grid =  15.9   10.2    6.8  -12.6   -0.4   -2.5   10.3    3.3  -10.7   11.6   16.6    7.3   15.7   -1.3
The minimum is -12.6
Read off the entry just left of the largest entry.
Answer: 11.6

W =
-1.91 -0.22 -1.69 0.16 -3.06 -3.44 -1.99 0.22 2.41 -0.03 -3.01 -1.12 -1.08 1.58 2.21 -0.39
3.65 3.91 -4.56 4.55 -2.48 -5.24 0.83 3.39 4.16 -2.93 -4.34 -6.26 -0.97 2.09 3.70 2.03
-1.27 -0.92 0.12 1.22 0.02 1.56 -0.77 0.77 0.78 -1.08 0.01 -0.79 -0.76 1.72 2.42 0.94
6.24 3.44 -3.90 3.32 1.75 -0.36 1.18 -1.39 2.63 0.35 -3.73 -5.01 -2.40 -0.39 -2.00 -0.10
2.98 3.78 -0.64 1.42 0.45 1.89 1.45 3.00 -0.11 -3.65 1.59 -1.19 1.17 2.31 0.50 0.50
2.46 0.79 -2.31 3.42 0.79 -0.56 0.11 -0.14 2.44 0.33 -3.30 -3.95 -2.21 0.32 0.71 1.39
Find the entry just left of the smallest entry.
-4.34
The entry just right of -0.92: 0.12
The entry directly below the largest entry is 2.98
The top-right entry is -0.39
The first entry in reading order: -1.91
Find the minimum.
-6.26
Find the largest entry in the first row.
2.41
Find the entry just left of 1.39.
0.71
The entry directly above the smallest entry: -1.12
The entry in the bottom-right corner is 1.39
Find the largest entry in the last row.
3.42
Find the third-last entry, reading row by row.
0.32
The entry in the bottom-left corner: 2.46
Find the entry just right of the smallest entry.
-0.97
The first entry in the row that holds the largest entry is 6.24
The first entry of the smallest entry's row is 3.65
Find the second entry on the diagonal from the top-right corner.
3.70
Find the smallest entry in the last row.
-3.95
The entry directly above 1.59: -3.73
The smallest entry in the first row: -3.44
The 3rd smallest entry -> -5.01
Find the 4th-last entry, reading row by row.
-2.21
The entry just right of -1.12 -> -1.08
The 3rd entry, reading row by row: -1.69
The entry directly above the largest entry -> -1.27
The largest entry in the last column -> 2.03
Find the entry directly below the smallest entry.
-0.79
Find the entry just right of the largest entry.
3.44
Find the entry directly above 3.39.
0.22
The 2nd largest entry: 4.55

Read these off the table that follows.
1) Report the largest entry.
2) Report the first entry on the main diagonal.
3) Report the first entry in the row that holds the largest entry.
4) Report the entry in the bottom-left corner.
5) Report the last entry, reading row by row.
6) Report the entry just right of -762.
7) Report the largest entry in the last row.
8) Report the last entry of the largest entry's row.
[[-850, -806, 48, 76, 381, -773, -65, -549, 214],
 [287, 370, -814, -123, -230, -578, -61, -79, 77],
 [359, -837, -452, 676, -693, 711, -512, 611, 210],
 [-825, 31, 392, -744, 764, -694, 316, 381, 742],
 [534, 46, -337, -826, 701, 90, 84, -202, -824],
 [477, -210, -561, 549, -690, -316, 353, -76, -338],
 [175, 421, 494, 382, 31, 55, -357, -763, -271],
 [-830, -22, 413, -339, -745, 107, -422, 556, -274],
 [500, -624, -511, -686, -747, -187, -575, 177, -727],
 [524, -834, -703, 567, 796, 114, -521, 67, -629],
 [37, 764, 639, 136, 455, 474, -302, 421, 239],
 [300, 570, 216, 30, -89, -650, -590, 297, 322],
 [3, 679, -234, -564, 93, 478, 803, 35, -660],
 [-300, -154, -810, -762, -178, 36, 740, 577, -550]]
1) 803
2) -850
3) 3
4) -300
5) -550
6) -178
7) 740
8) -660

68,36,55,40,48
48,41,65,66,72
29,37,37,67,72
54,74,71,49,39
48,50,60,25,45
76,51,41,52,42
60,40,67,80,78
31,87,65,55,63
28,69,55,70,61
43,76,67,47,47
52,41,29,42,46
71,65,60,33,85
Counting starts at 0.
Report the entry at row 0, column 2.
55
Report the entry in row 1 and column 0.
48
The entry just right of the largest entry is 65
Report the entry at row 0, column 0.
68
Report the entry in row 2 and column 0.
29
Report the bottom-right entry.
85
The entry directly below 49 is 25
The entry in the top-right corner: 48
The entry directly below the largest entry -> 69
The entry in row 1 and column 1: 41
The entry directly above 43: 28
Report the entry just right of 68.
36
Report the top entry of the column that holds the smallest entry.
40
Report the entry just left of the smallest entry.
60
The bottom entry of the column that holds the largest entry -> 65
The bottom-left entry -> 71
Report the entry directly above the largest entry.
40
Report the entry directly above 78.
42
